Below is a small trained network, with its code and all its weights. Each question gives an input and a class and asks what happens when units are switched off, that is, made to give their printed mean instead of their output.

import numpy as np


def w(rows, s, z=0):
    codes = np.array(rows[::2]) - 128.0
    scale = np.full(codes.shape[1], s)
    scale[-1] = z or s
    return codes * scale


def norm(h):
    return h / np.sqrt((h * h).mean(-1, keepdims=True) + 1e-5)


def f(y):
    return np.maximum(y, 0)


def log_softmax(a):
    a = a - a.max(-1, keepdims=True)
    return a - np.log(np.exp(a).sum(-1, keepdims=True))


def net(x, mask):
    res = np.array(x, float).reshape(1, 6) / 4 @ E
    u = 0
    for l in range(4):
        y = f(norm(res) @ A[l][:, :-1].T + A[l][:, -1])
        res = res + np.where(mask[u : u + 9], y, B[l][:, -1]) @ B[l][:, :-1]
        u += 9
    return log_softmax(norm(res)[-1] @ U[:, :-1].T + U[:, -1])


A, B = {}, {}
E = w([
[114,179,95,91],'x0',
[128,131,127,123],'x1',
[193,203,217,74],'x2',
[117,132,135,127],'x3',
[199,139,67,148],'x4',
[125,138,67,3],'x5',
],0.0032)
A[0] = w([
[82,99,177,120,232],'0.n0',
[185,143,172,95,144],'0.n1',
[84,190,196,152,77],'0.n2',
[110,87,98,154,1],'0.n3',
[187,123,3,81,157],'0.n4',
[210,137,172,139,33],'0.n5',
[179,159,180,107,123],'0.n6',
[180,176,181,153,68],'0.n7',
[45,154,61,32,187],'0.n8',
],0.0046,0.0014)
B[0] = w([
[138,99,68,143,203],'0.n0',
[187,128,167,136,203],'0.n1',
[187,119,84,141,184],'0.n2',
[216,92,110,137,152],'0.n3',
[27,55,118,116,251],'0.n4',
[137,141,160,49,176],'0.n5',
[35,230,235,99,202],'0.n6',
[93,71,105,10,189],'0.n7',
[192,37,1,129,254],'0.n8',
],0.0033,0.0028)
A[1] = w([
[114,111,88,253,249],'1.n0',
[87,151,200,119,41],'1.n1',
[143,173,159,141,36],'1.n2',
[98,85,138,132,220],'1.n3',
[133,159,249,173,149],'1.n4',
[142,179,85,130,211],'1.n5',
[153,209,165,162,113],'1.n6',
[114,211,154,140,83],'1.n7',
[117,102,56,100,143],'1.n8',
],0.0063,0.0016)
B[1] = w([
[57,244,127,188,253],'1.n0',
[169,78,149,37,166],'1.n1',
[141,31,142,108,149],'1.n2',
[150,181,31,111,189],'1.n3',
[243,119,111,57,224],'1.n4',
[80,73,198,78,165],'1.n5',
[133,3,151,46,172],'1.n6',
[115,45,131,82,157],'1.n7',
[108,132,147,82,214],'1.n8',
],0.0045,0.0042)
A[2] = w([
[176,97,145,105,158],'2.n0',
[139,197,150,125,113],'2.n1',
[105,160,145,61,72],'2.n2',
[104,123,177,198,152],'2.n3',
[143,141,170,121,40],'2.n4',
[100,109,96,201,2],'2.n5',
[53,112,108,57,175],'2.n6',
[254,67,152,149,85],'2.n7',
[140,125,197,130,56],'2.n8',
],0.0075,0.0019)
B[2] = w([
[200,113,225,81,205],'2.n0',
[109,181,77,185,148],'2.n1',
[145,87,155,205,190],'2.n2',
[155,153,121,254,168],'2.n3',
[126,32,141,98,146],'2.n4',
[169,189,184,98,175],'2.n5',
[101,124,94,146,253],'2.n6',
[189,103,160,70,204],'2.n7',
[193,66,72,69,156],'2.n8',
],0.0042,0.0045)
A[3] = w([
[52,147,156,154,53],'3.n0',
[124,55,203,178,122],'3.n1',
[189,104,140,142,5],'3.n2',
[157,59,49,119,152],'3.n3',
[149,145,116,48,218],'3.n4',
[125,81,125,2,98],'3.n5',
[170,82,123,55,164],'3.n6',
[127,94,143,80,52],'3.n7',
[95,140,140,177,56],'3.n8',
],0.007,0.0014)
B[3] = w([
[216,228,147,126,150],'3.n0',
[229,89,17,116,151],'3.n1',
[244,3,75,139,149],'3.n2',
[22,74,126,100,185],'3.n3',
[194,209,181,174,211],'3.n4',
[115,125,237,252,253],'3.n5',
[155,168,147,183,230],'3.n6',
[193,190,60,218,173],'3.n7',
[110,167,135,151,153],'3.n8',
],0.0037,0.0062)
U = w([
[151,185,149,254,255],'0',
[70,188,58,170,104],'1',
[218,100,151,90,145],'2',
[197,102,184,77,77],'3',
[66,113,46,141,111],'4',
[57,103,54,108,129],'5',
[191,145,195,149,4],'6',
],0.0062,0.0024)

Each question gives the input, the list of numbers given to net, and the class t.
The units are the neurons (one row each of A and B). Each row of codes is followed by its name. A weight is (code - 128) times the scale printed after its matrix; where a second scale follows, it is the last column's (A, B and U).
mask holds one flag per neuron, layer by layer. A switched-off neuron (its flag False) gives its mean, the last column of its row in B, instead of its output. The means were averaged over made-up inputs and are rounded, as every weight is.
A unit's drop is (log p(t) with every unit on - log p(t) with that unit switched off) / (log p(t) with every unit on - log p(t) with every unit switched off).
The circuit of an input: a set's keep is (log p(t) with only the set's units on - log p(t) with every unit switched off) / (log p(t) with every unit on - log p(t) with every unit switched off). Starting from the 12 units with the biggest drops (on a tie, the unit counted first), units are removed one at a time, each time the one whose removal leaves the highest keep (on an exact tie, the one counted first), for as long as the keep stays at least 0.8.
circuit, biggest first: the units of the circuit, biggest drop first
most important unit: the unit with the biggest drop
k most important neurons: the k neurons with the biggest drops, biggest first
top k neurons in layer l: the k neurons of layer l with the biggest drops, biggest first
drop of u: that unit's drop, to one decimal
input [4,6,1,-7,-3,6], class 0: circuit, biggest first => [3.n5; 2.n2]
input [-6,-2,0,-2,4,5], class 4: circuit, biggest first => [0.n4; 1.n4; 3.n3]
input [2,-1,-1,-2,7,8], class 5: circuit, biggest first => [0.n4; 3.n3; 1.n4]
input [6,-3,3,5,-2,2], class 0: most important unit => 1.n0
input [6,-2,8,-8,1,7], class 0: 2 most important neurons => [3.n5; 1.n4]
input [2,-5,-1,-3,5,6], class 5: circuit, biggest first => [0.n4; 3.n3]
input [-4,-1,-2,1,4,1], class 4: top 4 neurons in layer 3 => [3.n5; 3.n4; 3.n6; 3.n7]
input [4,4,7,-4,-2,7], class 0: 2 most important neurons => [3.n5; 1.n4]
input [8,-8,3,-6,6,7], class 0: top 2 neurons in layer 2 => [2.n2; 2.n7]
input [4,4,-1,-4,4,-5], class 1: 2 most important neurons => [1.n0; 3.n5]
input [1,2,0,-7,0,-5], class 1: 3 most important neurons => [1.n0; 0.n6; 3.n5]
input [-1,0,0,5,-6,4], class 4: drop of 2.n7 => 0.2
input [3,-4,-2,-3,5,-4], class 1: drop of 1.n0 => 0.3
input [7,-4,5,-8,-7,3], class 0: most important unit => 0.n8
input [-1,-2,0,5,4,3], class 4: drop of 0.n4 => 0.7
input [6,-2,0,-4,-3,5], class 5: top 2 neurons in layer 0 => [0.n8; 0.n4]
input [7,-4,-2,5,1,-1], class 1: drop of 3.n4 => -0.1
